Below are the code and all the weights of a small trained network. Each question names an input and a target symbol and asks about switching units off, where a switched-off unit gives its printed mean instead of its output.

import numpy as np


def w(rows, s, z=0):
    codes = np.array(rows[::2]) - 128.0
    scale = np.full(codes.shape[1], s)
    scale[-1] = z or s
    return codes * scale


def f(y):
    return np.maximum(y, 0)


def softmax(a):
    e = np.exp(a - a.max(-1, keepdims=True))
    return e / e.sum(-1, keepdims=True)


def log_softmax(a):
    a = a - a.max(-1, keepdims=True)
    return a - np.log(np.exp(a).sum(-1, keepdims=True))


def net(x, mask):
    ids = ['ΘΣΩγδζλμξτφψ'.index(c) for c in x.split()]
    T = len(ids)
    res = E[ids] + P[:T]
    u = 0
    for l in range(2):
        r = res
        for j in range(2):
            rows = slice(4 * j, 4 * j + 4)
            q, k, v = (r @ M[l][rows].T for M in (Q, K, V))
            z = softmax(np.where(np.tri(T) > 0, q @ k.T / 4**0.5, -1e9)) @ v
            o = O[l][rows]
            res = res + np.where(mask[u + j], z, o[:, -1]) @ o[:, :-1]
        u += 2
        y = f(res @ A[l][:, :-1].T + A[l][:, -1])
        res = res + np.where(mask[u : u + 4], y, B[l][:, -1]) @ B[l][:, :-1]
        u += 4
    return log_softmax(res[-1] @ U[:, :-1].T + U[:, -1])


Q, K, V, O, A, B = {}, {}, {}, {}, {}, {}
E = w([
[89,121,201,172,149,83,96],'Θ',
[154,108,56,91,88,93,135],'Σ',
[86,125,136,145,89,110,177],'Ω',
[124,253,104,104,111,146,19],'γ',
[103,134,129,121,237,76,79],'δ',
[229,136,107,131,189,116,142],'ζ',
[66,42,116,99,155,115,157],'λ',
[94,133,140,19,168,67,59],'μ',
[72,167,109,208,179,146,168],'ξ',
[76,132,80,84,188,164,145],'τ',
[126,82,153,81,188,103,187],'φ',
[153,110,129,142,64,217,58],'ψ',
],0.018)
P = w([
[153,255,167,97,35,157,183],'0',
[134,85,77,146,119,71,122],'1',
[127,85,91,143,126,63,120],'2',
[135,96,94,142,112,62,114],'3',
[129,80,91,145,113,72,113],'4',
[116,90,91,139,123,63,109],'5',
[115,89,98,144,112,66,106],'6',
],0.0058)
Q[0] = w([
[139,227,122,160,153,6,170],'L0H0',
[195,154,59,155,8,70,65],'L0H0',
[137,207,238,73,85,28,127],'L0H0',
[172,40,220,69,93,96,193],'L0H0',
[129,166,79,108,147,130,84],'L0H1',
[66,147,66,136,42,115,200],'L0H1',
[181,152,143,56,68,88,145],'L0H1',
[74,140,154,39,178,136,153],'L0H1',
],0.019)
K[0] = w([
[179,194,171,162,168,25,144],'L0H0',
[176,123,102,160,3,70,98],'L0H0',
[152,143,252,90,107,74,74],'L0H0',
[141,57,219,100,91,105,158],'L0H0',
[109,156,85,86,151,117,105],'L0H1',
[60,102,88,144,36,93,170],'L0H1',
[168,128,96,97,72,59,129],'L0H1',
[64,144,177,64,159,120,160],'L0H1',
],0.02)
V[0] = w([
[83,158,140,136,125,102,193],'L0H0',
[174,116,216,67,160,175,146],'L0H0',
[206,134,225,57,107,77,159],'L0H0',
[55,78,156,89,183,194,190],'L0H0',
[90,109,8,166,59,59,127],'L0H1',
[111,143,120,65,101,139,174],'L0H1',
[136,129,122,164,127,107,148],'L0H1',
[106,118,86,115,102,120,97],'L0H1',
],0.011)
O[0] = w([
[86,154,116,107,61,100,109,183],'L0H0',
[169,128,55,168,120,144,78,4],'L0H0',
[80,86,46,189,120,204,42,84],'L0H0',
[203,142,78,116,39,1,90,64],'L0H0',
[121,82,196,59,176,205,171,204],'L0H1',
[126,127,89,67,72,179,103,30],'L0H1',
[113,119,125,136,162,132,175,135],'L0H1',
[145,122,166,101,118,148,93,167],'L0H1',
],0.0077,0.0029)
A[0] = w([
[66,120,66,101,227,92,122,96],'L0N0',
[198,9,155,103,113,110,126,3],'L0N1',
[101,10,121,114,85,85,70,170],'L0N2',
[213,167,200,157,42,185,117,118],'L0N3',
],0.011,0.0049)
B[0] = w([
[175,118,193,80,103,139,85,254],'L0N0',
[80,61,223,116,126,66,64,152],'L0N1',
[41,154,87,132,180,114,154,234],'L0N2',
[107,2,139,168,148,199,144,151],'L0N3',
],0.0097,0.0079)
Q[1] = w([
[166,168,121,176,57,159,127],'L1H0',
[104,87,137,81,187,104,88],'L1H0',
[154,153,120,145,71,135,129],'L1H0',
[166,195,99,158,40,157,124],'L1H0',
[129,151,119,123,140,132,130],'L1H1',
[155,160,140,161,63,137,130],'L1H1',
[125,98,139,97,160,105,125],'L1H1',
[151,186,124,180,4,162,129],'L1H1',
],0.031)
K[1] = w([
[136,88,176,73,190,91,153],'L1H0',
[129,128,128,133,69,158,116],'L1H0',
[114,101,132,133,195,118,153],'L1H0',
[117,68,151,111,208,100,148],'L1H0',
[109,115,139,112,135,102,115],'L1H1',
[125,113,157,118,205,102,157],'L1H1',
[120,143,121,154,93,151,102],'L1H1',
[122,57,167,85,252,86,163],'L1H1',
],0.023)
V[1] = w([
[151,172,126,175,126,98,112],'L1H0',
[151,163,126,172,119,97,99],'L1H0',
[131,177,160,183,119,98,115],'L1H0',
[185,131,33,134,109,92,80],'L1H0',
[73,62,179,67,133,48,63],'L1H1',
[24,126,140,190,10,159,147],'L1H1',
[193,79,163,169,49,125,6],'L1H1',
[81,156,77,134,254,161,81],'L1H1',
],0.0088)
O[1] = w([
[113,154,143,116,181,128,132,127],'L1H0',
[114,151,146,107,191,132,133,131],'L1H0',
[122,185,147,125,187,135,114,141],'L1H0',
[84,77,142,76,200,139,195,106],'L1H0',
[205,98,167,172,176,125,172,113],'L1H1',
[162,255,113,174,40,175,182,253],'L1H1',
[185,180,146,55,166,132,130,151],'L1H1',
[151,109,25,175,187,163,79,202],'L1H1',
],0.008,0.011)
A[1] = w([
[136,94,74,113,204,122,166,38],'L1N0',
[149,134,60,108,137,8,171,82],'L1N1',
[107,162,109,159,146,51,151,97],'L1N2',
[163,67,78,102,98,116,136,251],'L1N3',
],0.013,0.0029)
B[1] = w([
[163,194,113,146,89,34,152,254],'L1N0',
[152,125,134,168,38,255,81,218],'L1N1',
[114,96,175,122,86,190,100,253],'L1N2',
[121,61,136,71,190,52,141,177],'L1N3',
],0.0097,0.01)
U = w([
[189,125,99,64,99,174,81,128],'Θ',
[111,174,148,150,197,242,68,175],'Σ',
[181,136,203,141,148,85,22,129],'Ω',
[170,39,152,212,167,204,121,112],'γ',
[89,72,159,67,143,168,124,188],'δ',
[133,149,177,174,88,137,151,2],'ζ',
[66,133,56,134,128,147,217,225],'λ',
[200,119,57,189,160,150,141,173],'μ',
[52,166,72,67,137,115,44,70],'ξ',
[130,98,81,179,130,171,16,102],'τ',
[96,54,148,150,105,133,52,109],'φ',
[24,145,180,254,149,97,59,112],'ψ',
],0.0061,0.0045)

Each question gives the input, a string of symbols that net reads in full, and the target symbol t.
The units are the heads (4 rows each of Q, K, V and O) and the neurons (one row each of A and B). Each row of codes is followed by its name. A weight is (code - 128) times the scale printed after its matrix; where a second scale follows, it is the last column's (O, A, B and U).
mask holds one flag per unit, layer by layer, with each layer's heads first. A switched-off unit (its flag False) gives its mean, the last column of its rows in O or B, instead of its output. The means were averaged over made-up inputs and are rounded, as every weight is.
A unit's drop is (log p(t) with every unit on - log p(t) with that unit switched off) / (log p(t) with every unit on - log p(t) with every unit switched off).
The circuit of an input: a set's keep is (log p(t) with only the set's units on - log p(t) with every unit switched off) / (log p(t) with every unit on - log p(t) with every unit switched off). Starting from all 12 units, units are removed one at a time, each time the one whose removal leaves the highest keep (on an exact tie, the one counted first), for as long as the keep stays at least 0.8.
units of the circuit, in order: the units of the circuit, biggest drop first
k most important neurons: the k neurons with the biggest drops, biggest first
top k neurons in layer l: the k neurons of layer l with the biggest drops, biggest first
input γ Θ Θ, target τ: units of the circuit, in order -> L0H0, L1H1, L1H0
input Θ ξ ψ Ω Θ δ Ω, target Σ: units of the circuit, in order -> L0H1, L1H0, L0H0
input τ Θ ζ ξ Θ λ, target φ: 4 most important neurons -> L1N1, L0N1, L0N0, L1N2
input Σ μ Ω Ω, target φ: 2 most important neurons -> L1N3, L1N0
input Σ Θ ξ Θ μ Θ, target φ: units of the circuit, in order -> L1H0, L0H1, L1H1
input Θ δ δ τ Ω Ω Ω, target Σ: units of the circuit, in order -> L0H1, L1H0
input Ω γ ξ, target ζ: units of the circuit, in order -> L0H0, L1H1
input Θ γ τ γ δ ζ Σ, target Σ: units of the circuit, in order -> L0H0, L1H0, L0H1
input Σ τ ζ μ Θ Θ τ, target φ: units of the circuit, in order -> L1H1, L1H0, L0H1
input μ δ δ μ Ω Σ δ, target μ: units of the circuit, in order -> L0H0, L1H1, L0H1, L0N2
input Ω Ω Θ, target ζ: 2 most important neurons -> L0N3, L0N2
input Θ Ω γ Θ Θ δ μ, target Σ: units of the circuit, in order -> L0H0, L0H1, L1H0, L1N0
input μ ξ Θ Ω ζ, target μ: units of the circuit, in order -> L0H0, L1H1, L1N0
input ξ μ δ Θ μ λ, target ψ: 4 most important neurons -> L0N1, L0N0, L0N2, L1N3
input Σ δ γ ψ, target φ: most important neuron -> L1N3
input ψ μ Θ Σ Θ ζ, target Θ: 2 most important neurons -> L0N3, L0N2
input δ γ ξ Θ Θ γ, target Ω: top 2 neurons in layer 0 -> L0N0, L0N2
input δ Θ λ Θ ζ, target Ω: units of the circuit, in order -> L1H1, L1N0, L0N2
input ζ γ γ φ δ ξ Σ, target ξ: top 2 neurons in layer 0 -> L0N0, L0N3
input λ Θ Θ Θ, target γ: units of the circuit, in order -> L1H1, L1N0
input ζ δ δ φ δ ζ λ, target ξ: most important neuron -> L1N0
input μ Θ Θ δ, target μ: units of the circuit, in order -> L0H0, L1H1, L0N2, L1N0
input ψ λ Σ δ, target Θ: units of the circuit, in order -> L1H1, L0N3, L1H0
input λ Θ Θ δ δ Θ τ, target γ: top 3 neurons in layer 0 -> L0N2, L0N1, L0N0
input λ Θ Σ, target γ: top 3 neurons in layer 0 -> L0N2, L0N1, L0N0
input μ φ Θ Ω, target μ: top neuron in layer 1 -> L1N0
input λ Σ γ γ δ, target γ: 2 most important neurons -> L0N2, L1N0
input Θ Ω λ, target Σ: most important neuron -> L1N1
